Small tables with named rows and columns. After each table, cells are looked up by row and column.

neke:
cols = lok, lagiti
sus: [168, 210]
muro: [172, 210]
fut: [47, 104]
mib: [169, 208]
zegis: [142, 117]
vur: [50, 107]
vug: [140, 115]
ral: [49, 104]
falodo: [49, 106]
pumule: [171, 209]
dulug: [142, 115]
zaz: [172, 211]
muk: [173, 211]

muk, lok => 173
ral, lagiti => 104
muro, lok => 172
fut, lagiti => 104
vur, lok => 50
pumule, lok => 171
zegis, lagiti => 117
vug, lagiti => 115
vug, lok => 140
zaz, lagiti => 211
muk, lagiti => 211
Row with the largest lok: muk

Table dela
	larofi	kol	tem	gupi	kabu
pumekab	55	236	68	76	110
vizok	172	150	61	116	77
tenu	139	147	119	177	145

tenu, gupi => 177
vizok, kabu => 77
vizok, tem => 61
pumekab, tem => 68
pumekab, larofi => 55
pumekab, gupi => 76
pumekab, kabu => 110
vizok, larofi => 172
tenu, kol => 147
tenu, kabu => 145
pumekab, kol => 236
tenu, tem => 119
tenu, larofi => 139
vizok, gupi => 116

Table dozam
cols = vunuten, kaledo, lozulis
dekomif: [289, 225, 304]
vus: [250, 202, 227]
fababi: [270, 291, 227]
pok: [231, 251, 188]
madi: [250, 247, 227]
sanize: [135, 242, 809]
nesola: [279, 375, 266]
falerit: [260, 154, 266]
revopud: [241, 288, 188]
zumenal: [250, 164, 382]
loz: [193, 335, 499]
lagegab: [260, 304, 266]

vunuten of madi = 250
kaledo of lagegab = 304
lozulis of sanize = 809
lozulis of pok = 188
vunuten of zumenal = 250
lozulis of vus = 227
kaledo of falerit = 154
lozulis of dekomif = 304
lozulis of lagegab = 266
vunuten of dekomif = 289
vunuten of lagegab = 260
kaledo of nesola = 375
vunuten of pok = 231
kaledo of vus = 202

toguf:
,toged,sobazus,peb,vaka,pib,gupose,ruguba
lag,0.4,0.5,0.4,0.6,0.4,0.6,0.7
zomodo,0.8,0.6,0.2,0.4,0.3,0.6,0.5
gemef,0.5,0.3,0.4,0.5,0.4,0.7,0.6
famu,0.4,0.8,0.6,0.9,0.6,0.0,0.7
tegano,0.8,0.4,0.8,0.8,0.4,0.6,0.4
luniv,0.5,0.6,0.6,1.0,0.9,0.5,0.8

ruguba of gemef = 0.6
toged of luniv = 0.5
peb of zomodo = 0.2
vaka of gemef = 0.5
sobazus of lag = 0.5
sobazus of tegano = 0.4
gupose of lag = 0.6
sobazus of zomodo = 0.6
ruguba of lag = 0.7
sobazus of famu = 0.8
toged of tegano = 0.8
toged of famu = 0.4
pib of lag = 0.4
ruguba of zomodo = 0.5
gupose of tegano = 0.6
pib of luniv = 0.9
pib of famu = 0.6

Table fefad
         fubetu  gamufe    tak    dep   gezi    pib  malu    kub
dimi      -1947    3821    344   -270   3621  -2814  1428    733
fisofu      245    3001    449  -2951    711  -2971  4314  -2348
ruki      -2018    3737    376    189   3143  -1435  3324  -1428
vipesu    -3454    -589    -62  -1602    710  -2369  2475     96
tukavuk   -1433    3084   2406  -1185   2886  -3193  4196    431
duneva    -2968     911   1819  -1783   2365  -1827  4506   -688
godu       -986    3071   1511   -614  -2823  -3404  4328  -2613
kodatun   -2798    3127   3711   3160     98  -2079  4636   -176
zogeden   -6270    2087    349   5252   3090   -688  2699   1372
rebifis   -2917    2782  -2103    131   4833  -3497  4660    705
nunuvu    -7685      -4   8609   7008   1186  -1723  2284   2926
zagez     -8269    1116   6779   3590  -1144  -2535  4583   5451

What is the malu of tukavuk in fefad? 4196
What is the kub of rebifis in fefad? 705
What is the fubetu of tukavuk in fefad? -1433
What is the gezi of dimi in fefad? 3621
What is the malu of fisofu in fefad? 4314
What is the fubetu of ruki in fefad? -2018
What is the kub of fisofu in fefad? -2348
What is the kub of dimi in fefad? 733
What is the dep of godu in fefad? -614
What is the malu of dimi in fefad? 1428
What is the gamufe of kodatun in fefad? 3127
What is the malu of vipesu in fefad? 2475
What is the tak of kodatun in fefad? 3711
What is the gamufe of duneva in fefad? 911
Which row has the largest gezi? rebifis

nimunar.csv
,kol,gif,pir,mavebab
zavedi,645,605,734,710
miren,497,631,731,606
palef,888,531,588,513
mapilu,247,588,964,451
fop,579,756,853,597
zapap,856,529,582,668
fiduro,343,812,390,568
sodi,369,610,686,550
rilagib,510,559,638,473
fugibur,287,570,591,624
guv,943,551,781,621

mavebab of mapilu = 451
mavebab of sodi = 550
pir of zavedi = 734
kol of fugibur = 287
pir of mapilu = 964
kol of sodi = 369
mavebab of fop = 597
gif of fiduro = 812
gif of zavedi = 605
pir of sodi = 686
gif of sodi = 610
pir of fop = 853
pir of fugibur = 591
pir of miren = 731
gif of rilagib = 559
pir of guv = 781
Row with the largest pir: mapilu

Table gavonav
           rilel      lom   nadomo   sidulu     nemu     buka     mude
sumit     -4.904    2.632  -21.248  -21.612   52.188  -33.805   -9.810
kivefo    44.059  -22.640  -53.103   20.246   -2.836  -22.685   11.290
sokof    -21.068  -17.344   -4.522  -31.784  -39.432    2.338  -39.901
suz      -32.076   30.971    7.988  -56.834    3.618  -41.514  -66.680
dera      -7.045  -22.707   31.993   35.016   15.467   16.705   42.184
voferil  -31.946  -12.829  -31.672   24.593   14.617  -53.419   39.618
kepipom  -37.679  -32.050   14.668   14.624   14.947  -15.223  -59.265
dar      -32.107  -60.400    6.497    7.339   -9.508   21.691    7.531
kof      -20.825   36.635   -3.258  -36.195  -64.260  -23.472   -0.235
ves       26.672  -48.603  -50.090  -41.850   -9.500  -19.277   31.835
potumil  -52.621  -12.375  -36.870   10.960    5.573  -18.875    0.225

What is the lom of suz in gavonav? 30.971
What is the rilel of kivefo in gavonav? 44.059
What is the nemu of sokof in gavonav? -39.432
What is the mude of sokof in gavonav? -39.901
What is the mude of dar in gavonav? 7.531
What is the rilel of suz in gavonav? -32.076
What is the buka of voferil in gavonav? -53.419
What is the nadomo of sokof in gavonav? -4.522
What is the buka of suz in gavonav? -41.514
What is the lom of kof in gavonav? 36.635
What is the buka of kivefo in gavonav? -22.685
Which row has the largest buka? dar

